Below is a small trained network, with its code and all its weights. Each question gives an input and a target symbol and asks what happens when units are switched off, that is, made to give their printed mean instead of their output.

import numpy as np


def w(rows, s, z=0):
    codes = np.array(rows[::2]) - 128.0
    scale = np.full(codes.shape[1], s)
    scale[-1] = z or s
    return codes * scale


def f(y):
    return np.maximum(y, 0)


def softmax(a):
    e = np.exp(a - a.max(-1, keepdims=True))
    return e / e.sum(-1, keepdims=True)


def log_softmax(a):
    a = a - a.max(-1, keepdims=True)
    return a - np.log(np.exp(a).sum(-1, keepdims=True))


def net(x, mask):
    ids = ['ΓΠαβδεζηθλμξστψω'.index(c) for c in x.split()]
    T = len(ids)
    res = E[ids] + P[:T]
    u = 0
    for l in range(2):
        q, k, v = (res @ M[l].T for M in (Q, K, V))
        z = softmax(np.where(np.tri(T) > 0, q @ k.T / 2**0.5, -1e9)) @ v
        res = res + np.where(mask[u], z, O[l][:, -1]) @ O[l][:, :-1]
        u += 1
        y = f(res @ A[l][:, :-1].T + A[l][:, -1])
        res = res + np.where(mask[u : u + 12], y, B[l][:, -1]) @ B[l][:, :-1]
        u += 12
    return log_softmax(res[-1] @ U[:, :-1].T + U[:, -1])


Q, K, V, O, A, B = {}, {}, {}, {}, {}, {}
E = w([
[107,207,201,116,198,38,129,102,160,146,140],'Γ',
[118,230,156,104,194,61,116,59,191,113,196],'Π',
[119,96,149,226,32,123,74,167,51,27,133],'α',
[83,182,225,134,201,76,164,190,136,155,68],'β',
[98,136,135,239,140,84,187,21,40,189,4],'δ',
[166,115,77,144,125,52,25,154,74,229,233],'ε',
[215,80,108,87,65,148,113,64,57,127,62],'ζ',
[139,227,162,91,193,98,175,90,81,72,153],'η',
[41,121,54,135,9,168,40,247,143,174,158],'θ',
[136,54,134,77,49,65,112,79,205,108,181],'λ',
[148,213,168,118,187,95,147,100,173,77,163],'μ',
[2,37,73,129,223,155,163,207,139,129,145],'ξ',
[161,18,39,146,120,213,171,112,90,214,161],'σ',
[191,234,175,207,166,178,137,160,230,43,150],'τ',
[175,226,156,132,174,155,136,84,143,38,205],'ψ',
[90,137,24,81,154,80,172,89,217,226,146],'ω',
],0.0065)
P = w([
[225,8,254,191,170,184,23,53,178,134,243],'0',
[115,149,111,66,124,116,141,109,78,87,82],'1',
[103,157,101,74,130,85,155,115,68,82,70],'2',
[100,158,100,67,136,67,166,109,64,92,85],'3',
[99,165,99,85,132,65,173,122,71,94,69],'4',
[99,172,99,91,130,58,187,130,69,94,70],'5',
[106,180,89,102,132,64,186,128,82,81,84],'6',
[113,174,107,114,132,66,186,131,82,95,73],'7',
[112,186,99,129,131,81,189,134,92,92,74],'8',
[123,187,101,151,134,64,197,143,102,91,76],'9',
[115,193,98,159,134,78,194,141,98,97,79],'10',
[130,204,91,184,138,82,191,149,115,93,81],'11',
[121,204,103,189,127,86,194,149,113,100,80],'12',
],0.0049)
Q[0] = w([
[234,242,248,133,225,9,188,132,206,17,209],'0.h1',
[88,3,56,98,19,230,36,118,92,217,147],'0.h1',
],0.0046)
K[0] = w([
[240,13,233,178,241,233,71,28,212,185,222],'0.h1',
[11,234,8,64,61,15,230,196,27,96,2],'0.h1',
],0.005)
V[0] = w([
[153,108,138,54,172,3,108,69,25,224,166],'0.h1',
[29,53,154,140,201,82,183,186,30,234,6],'0.h1',
],0.0047)
O[0] = w([
[115,205,44,45,152,27,2,86,181,47,35,182],'0.h1',
[16,71,69,225,170,162,105,27,128,47,43,4],'0.h1',
],0.0052,0.0031)
A[0] = w([
[222,163,153,36,142,168,168,200,108,236,238,106],'0.n1',
[186,55,14,29,132,139,162,36,196,213,108,191],'0.n2',
[201,217,206,191,197,175,134,45,109,16,163,252],'0.n3',
[188,25,196,193,78,249,130,166,76,189,210,149],'0.n4',
[146,220,197,103,255,117,137,63,188,72,90,240],'0.n5',
[215,17,175,189,32,217,120,178,142,207,204,105],'0.n6',
[210,198,140,29,41,62,31,240,64,128,148,209],'0.n7',
[75,58,115,128,181,80,58,170,234,246,178,147],'0.n8',
[26,91,23,127,75,112,103,165,107,100,54,163],'0.n9',
[143,30,199,67,48,64,61,102,201,47,157,157],'0.n10',
[228,75,65,141,80,81,92,20,43,196,25,166],'0.n11',
[146,55,117,149,236,210,71,15,38,93,199,195],'0.n12',
],0.0051,0.0037)
B[0] = w([
[220,94,20,218,170,48,177,191,215,210,153,184],'0.n1',
[192,43,44,163,200,182,222,27,158,227,140,158],'0.n2',
[68,125,199,45,184,34,121,139,80,141,15,225],'0.n3',
[96,33,229,69,51,198,125,247,63,237,98,146],'0.n4',
[72,211,179,18,211,29,65,140,173,114,43,238],'0.n5',
[95,83,205,66,22,219,157,209,72,236,194,143],'0.n6',
[204,180,116,101,44,11,89,218,110,90,202,255],'0.n7',
[37,226,39,197,152,202,181,114,236,212,243,147],'0.n8',
[95,111,22,206,97,145,200,166,154,116,245,167],'0.n9',
[74,90,169,153,16,88,143,45,222,45,210,152],'0.n10',
[195,96,56,227,30,44,176,49,153,176,46,167],'0.n11',
[145,15,113,99,189,11,37,200,114,80,3,148],'0.n12',
],0.0049,0.0074)
Q[1] = w([
[76,255,169,19,219,75,53,206,206,119,126],'1.h1',
[113,216,248,16,210,148,86,145,165,153,13],'1.h1',
],0.0048)
K[1] = w([
[150,33,183,186,149,125,4,158,226,208,210],'1.h1',
[121,25,237,64,179,159,16,92,155,219,110],'1.h1',
],0.0046)
V[1] = w([
[135,45,192,77,2,233,196,247,82,249,160],'1.h1',
[42,237,128,145,124,220,174,95,251,204,252],'1.h1',
],0.0045)
O[1] = w([
[109,53,15,255,100,33,146,142,188,63,52,254],'1.h1',
[24,237,106,77,28,180,236,179,251,163,80,69],'1.h1',
],0.0051,0.0069)
A[1] = w([
[47,184,222,87,198,114,73,82,95,76,14,39],'1.n1',
[62,98,204,111,46,65,141,63,98,46,76,253],'1.n2',
[89,21,45,218,46,147,207,58,140,42,153,159],'1.n3',
[93,188,41,194,21,70,181,219,165,89,162,86],'1.n4',
[21,226,244,8,175,182,139,162,112,161,89,100],'1.n5',
[139,45,34,216,57,189,240,124,136,173,125,154],'1.n6',
[255,141,187,138,95,68,63,175,92,145,27,184],'1.n7',
[224,215,244,32,82,182,95,96,31,207,166,103],'1.n8',
[196,38,32,195,91,73,165,46,202,67,95,137],'1.n9',
[190,73,66,198,138,80,19,119,9,57,142,146],'1.n10',
[5,148,174,85,220,145,153,74,123,45,12,191],'1.n11',
[38,235,102,57,28,91,133,194,200,31,103,148],'1.n12',
],0.0048,0.003)
B[1] = w([
[106,107,163,187,192,165,93,44,35,149,207,181],'1.n1',
[30,109,232,220,34,136,138,97,112,89,58,189],'1.n2',
[58,156,228,69,229,158,223,65,114,62,185,194],'1.n3',
[201,45,203,148,110,202,139,198,65,214,129,243],'1.n4',
[107,61,48,66,128,242,166,158,175,83,245,184],'1.n5',
[145,192,192,71,246,67,101,78,26,201,95,180],'1.n6',
[138,206,32,119,175,7,195,91,186,55,82,238],'1.n7',
[218,115,141,220,35,233,244,86,193,70,179,188],'1.n8',
[147,79,105,119,81,251,171,66,144,118,211,246],'1.n9',
[181,94,25,167,37,187,31,160,71,108,84,225],'1.n10',
[2,30,143,213,166,168,20,129,89,176,145,169],'1.n11',
[59,218,143,66,31,201,87,142,107,249,67,223],'1.n12',
],0.0048,0.013)
U = w([
[198,93,16,131,107,111,35,211,189,193,194,166],'Γ',
[79,101,120,91,52,240,39,217,39,214,177,31],'Π',
[128,89,209,116,28,220,162,47,194,82,243,144],'α',
[177,166,204,47,202,20,122,167,148,139,37,187],'β',
[142,215,46,69,193,121,234,78,242,186,150,154],'δ',
[88,137,180,187,93,193,172,89,146,145,89,64],'ε',
[201,72,163,110,216,237,86,84,42,177,139,53],'ζ',
[2,42,139,112,246,130,116,185,115,85,194,254],'η',
[223,168,190,116,231,78,181,153,99,32,204,128],'θ',
[180,95,15,145,93,207,177,34,211,45,78,29],'λ',
[180,132,165,197,146,127,212,158,93,167,155,112],'μ',
[83,155,208,232,163,73,65,22,92,209,49,67],'ξ',
[113,118,95,138,184,49,44,134,154,66,78,78],'σ',
[65,207,158,59,120,76,48,103,91,146,99,205],'τ',
[155,153,123,98,55,153,104,164,173,179,28,84],'ψ',
[85,111,165,197,13,198,58,189,83,31,108,142],'ω',
],0.005,0.0037)

Each question gives the input, a string of symbols that net reads in full, and the target symbol t.
The units are the heads (2 rows each of Q, K, V and O) and the neurons (one row each of A and B). Each row of codes is followed by its name. A weight is (code - 128) times the scale printed after its matrix; where a second scale follows, it is the last column's (O, A, B and U).
mask holds one flag per unit, layer by layer, with each layer's heads first. A switched-off unit (its flag False) gives its mean, the last column of its rows in O or B, instead of its output. The means were averaged over made-up inputs and are rounded, as every weight is.
A unit's drop is (log p(t) with every unit on - log p(t) with that unit switched off) / (log p(t) with every unit on - log p(t) with every unit switched off).
The circuit of an input: a set's keep is (log p(t) with only the set's units on - log p(t) with every unit switched off) / (log p(t) with every unit on - log p(t) with every unit switched off). Starting from the 12 units with the biggest drops (on a tie, the unit counted first), units are removed one at a time, each time the one whose removal leaves the highest keep (on an exact tie, the one counted first), for as long as the keep stays at least 0.8.
circuit, biggest first: the units of the circuit, biggest drop first
unit that matters most: the unit with the biggest drop
k most important neurons: the k neurons with the biggest drops, biggest first
top k neurons in layer l: the k neurons of layer l with the biggest drops, biggest first
input α α τ, target λ: circuit, biggest first => 1.h1, 1.n9, 0.n4, 0.n6
input Γ μ λ ε, target Γ: circuit, biggest first => 1.n3, 0.n3, 1.n2
input ψ μ η τ η ε ε ω α η η τ, target Γ: 3 most important neurons => 0.n4, 0.n6, 0.n1
input δ η σ η ψ, target ζ: circuit, biggest first => 1.h1, 0.h1, 0.n12
input τ ψ Γ Γ ε ω ζ, target λ: circuit, biggest first => 0.n11, 1.n12, 1.n9, 0.n2
input λ η Γ β ε θ ω σ λ τ, target ψ: 3 most important neurons => 1.n12, 0.n6, 0.n8
input λ η μ μ τ ξ ψ ζ, target λ: unit that matters most => 0.n11
input β β ψ ε η Π λ τ, target η: top 2 neurons in layer 1 => 1.n5, 1.n11
input α τ θ ω ψ ε α θ ε Γ Γ, target λ: 2 most important neurons => 1.n9, 0.n4
input θ ζ ζ τ ξ, target η: top 2 neurons in layer 0 => 0.n7, 0.n1
input τ λ δ α λ λ τ Γ λ δ ξ Π Γ, target μ: 2 most important neurons => 1.n4, 0.n6
input ω ψ α Γ α σ β η λ ε θ η, target Π: 2 most important neurons => 0.n8, 1.n12
input α ξ Γ η μ, target λ: top 2 neurons in layer 0 => 0.n4, 0.n6
input μ δ β, target β: unit that matters most => 0.h1
input ξ ψ τ, target ξ: 3 most important neurons => 0.n4, 0.n12, 0.n3
input β β λ Γ λ ε δ ζ ξ ψ, target η: 2 most important neurons => 1.n5, 1.n11
input λ δ τ Π λ ζ α η, target ψ: top 2 neurons in layer 1 => 1.n12, 1.n4
input Γ Γ Γ ε η ε η θ λ τ, target α: 2 most important neurons => 1.n8, 1.n5
input ζ Γ ξ Γ τ ω Π ψ Γ σ, target ζ: top 2 neurons in layer 1 => 1.n7, 1.n6
input Γ η ω, target δ: top 2 neurons in layer 0 => 0.n2, 0.n8
input η α ε β η ε Γ ξ, target η: unit that matters most => 0.n7
input α θ μ Π δ σ λ ε θ δ η, target λ: 4 most important neurons => 1.n9, 0.n4, 0.n6, 1.n10
input η λ ζ η τ τ η τ λ λ, target α: top 3 neurons in layer 1 => 1.n7, 1.n6, 1.n8
input τ λ η α ω ξ η, target μ: top 3 neurons in layer 0 => 0.n6, 0.n1, 0.n4
input λ τ θ ε η Γ τ Γ, target ψ: 2 most important neurons => 1.n12, 0.n6
input η ε Γ η Γ ζ η Γ ξ ω, target δ: top 3 neurons in layer 1 => 1.n4, 1.n10, 1.n2
